Below are the code and all the weights of a small trained network. Each question names an input and a class and asks about switching units off, where a switched-off unit gives its printed mean instead of its output.

import numpy as np


def w(rows, s, z=0):
    codes = np.array(rows[::2]) - 128.0
    scale = np.full(codes.shape[1], s)
    scale[-1] = z or s
    return codes * scale


def f(y):
    return y / 2 * (1 + np.tanh(0.7978845608 * (y + 0.044715 * y**3)))


def log_softmax(a):
    a = a - a.max(-1, keepdims=True)
    return a - np.log(np.exp(a).sum(-1, keepdims=True))


def net(x, mask):
    res = np.array(x, float).reshape(1, 4) / 4 @ E
    y = f(res @ A[0][:, :-1].T + A[0][:, -1])
    res = res + np.where(mask, y, B[0][:, -1]) @ B[0][:, :-1]
    return log_softmax(res[-1] @ U[:, :-1].T + U[:, -1])


A, B = {}, {}
E = w([
[1,139,189,108,232,205],'x0',
[17,147,115,225,79,98],'x1',
[98,39,46,104,164,84],'x2',
[182,181,60,173,228,68],'x3',
],0.0085)
A[0] = w([
[162,99,161,75,170,136,100],'N0',
[218,111,80,167,40,120,111],'N1',
[61,147,101,173,87,111,101],'N2',
[119,45,178,79,21,172,114],'N3',
[96,133,164,112,188,147,121],'N4',
[81,164,133,128,220,150,141],'N5',
[114,32,76,148,156,109,133],'N6',
[178,122,152,62,160,121,117],'N7',
[131,121,168,130,137,118,254],'N8',
[73,161,106,206,106,93,103],'N9',
[158,182,83,151,169,124,105],'N10',
[125,171,102,118,104,154,249],'N11',
[228,119,163,85,161,154,124],'N12',
[81,139,153,116,192,173,96],'N13',
[160,213,83,175,235,81,132],'N14',
[154,148,112,153,178,115,103],'N15',
[168,237,185,144,117,148,111],'N16',
[86,124,147,220,121,110,137],'N17',
[156,116,128,51,187,178,138],'N18',
[155,126,97,136,82,94,98],'N19',
[170,246,203,133,82,154,128],'N20',
[109,9,78,73,146,86,129],'N21',
[155,139,129,87,101,77,83],'N22',
[188,133,108,142,82,87,153],'N23',
[155,181,109,167,177,129,116],'N24',
[163,103,112,154,135,170,84],'N25',
[104,85,86,107,144,116,73],'N26',
[81,104,157,71,71,166,113],'N27',
],0.012,0.0091)
B[0] = w([
[165,188,95,132,124,116,164],'N0',
[69,172,177,151,177,75,222],'N1',
[180,206,82,139,109,145,177],'N2',
[202,78,147,155,61,43,202],'N3',
[107,153,156,165,172,83,178],'N4',
[76,143,166,147,171,90,208],'N5',
[146,87,106,163,173,201,188],'N6',
[156,183,92,121,95,137,177],'N7',
[4,72,166,72,64,198,204],'N8',
[176,205,84,121,98,143,192],'N9',
[166,107,146,140,107,87,178],'N10',
[14,78,153,81,69,206,203],'N11',
[130,205,94,138,72,162,204],'N12',
[128,162,137,168,197,41,185],'N13',
[165,48,153,129,27,92,252],'N14',
[170,119,133,143,115,96,163],'N15',
[190,93,76,174,209,160,194],'N16',
[135,193,98,119,90,161,188],'N17',
[109,183,107,123,96,148,195],'N18',
[134,151,152,141,189,88,165],'N19',
[181,80,74,176,223,179,215],'N20',
[150,77,93,167,180,206,203],'N21',
[154,159,118,153,171,89,145],'N22',
[44,144,155,133,156,108,207],'N23',
[168,94,140,131,103,101,178],'N24',
[164,151,118,145,143,103,124],'N25',
[213,141,117,170,187,117,144],'N26',
[174,105,140,158,95,69,176],'N27',
],0.025,0.013)
U = w([
[196,16,191,148,34,25,126],'0',
[165,25,81,172,244,207,139],'1',
[46,178,211,152,210,20,82],'2',
[149,254,68,94,62,140,199],'3',
[39,36,186,33,95,179,253],'4',
[125,144,90,14,166,77,50],'5',
[192,142,185,19,153,112,51],'6',
[208,151,193,44,178,139,48],'7',
],0.0079,0.0036)

Each question gives the input, the list of numbers given to net, and the class t.
The units are the neurons (one row each of A and B). Each row of codes is followed by its name. A weight is (code - 128) times the scale printed after its matrix; where a second scale follows, it is the last column's (A, B and U).
mask holds one flag per neuron, in row order. A switched-off neuron (its flag False) gives its mean, the last column of its row in B, instead of its output. The means were averaged over made-up inputs and are rounded, as every weight is.
A unit's drop is (log p(t) with every unit on - log p(t) with that unit switched off) / (log p(t) with every unit on - log p(t) with every unit switched off).
The circuit of an input: a set's keep is (log p(t) with only the set's units on - log p(t) with every unit switched off) / (log p(t) with every unit on - log p(t) with every unit switched off). Starting from the 12 units with the biggest drops (on a tie, the unit counted first), units are removed one at a time, each time the one whose removal leaves the highest keep (on an exact tie, the one counted first), for as long as the keep stays at least 0.8.
units of the circuit, in order: the units of the circuit, biggest drop first
most important unit: the unit with the biggest drop
top k neurons: the k neurons with the biggest drops, biggest first
drop of u: that unit's drop, to one decimal
input [-2,6,5,-5], class 3: most important unit -> N14
input [-7,0,1,-5], class 2: top 2 neurons -> (N1, N14)
input [4,6,-6,4], class 1: top 3 neurons -> (N20, N16, N12)
input [-8,-5,7,-5], class 2: top 3 neurons -> (N1, N23, N20)
input [-5,-3,-5,0], class 1: top 3 neurons -> (N20, N16, N5)
input [-4,3,-2,-3], class 2: top 2 neurons -> (N14, N1)
input [0,-5,6,6], class 0: top 4 neurons -> (N14, N20, N16, N10)
input [6,-7,1,-1], class 3: top 3 neurons -> (N18, N12, N1)
input [6,-8,-6,8], class 0: top 3 neurons -> (N14, N24, N10)
input [-8,8,-6,-5], class 2: top 2 neurons -> (N1, N23)
input [7,-7,-6,-7], class 0: top 2 neurons -> (N3, N27)
input [4,3,-6,-5], class 1: top 2 neurons -> (N20, N14)
input [2,-7,-8,-4], class 1: top 2 neurons -> (N20, N16)
input [5,-5,-1,2], class 2: units of the circuit, in order -> (N5)
input [-8,8,0,-7], class 2: top 2 neurons -> (N1, N14)
input [4,-2,-7,8], class 0: drop of N14 -> 4.0
input [-6,-2,3,3], class 2: drop of N14 -> 0.0
input [-6,3,-5,-2], class 2: drop of N1 -> 1.3
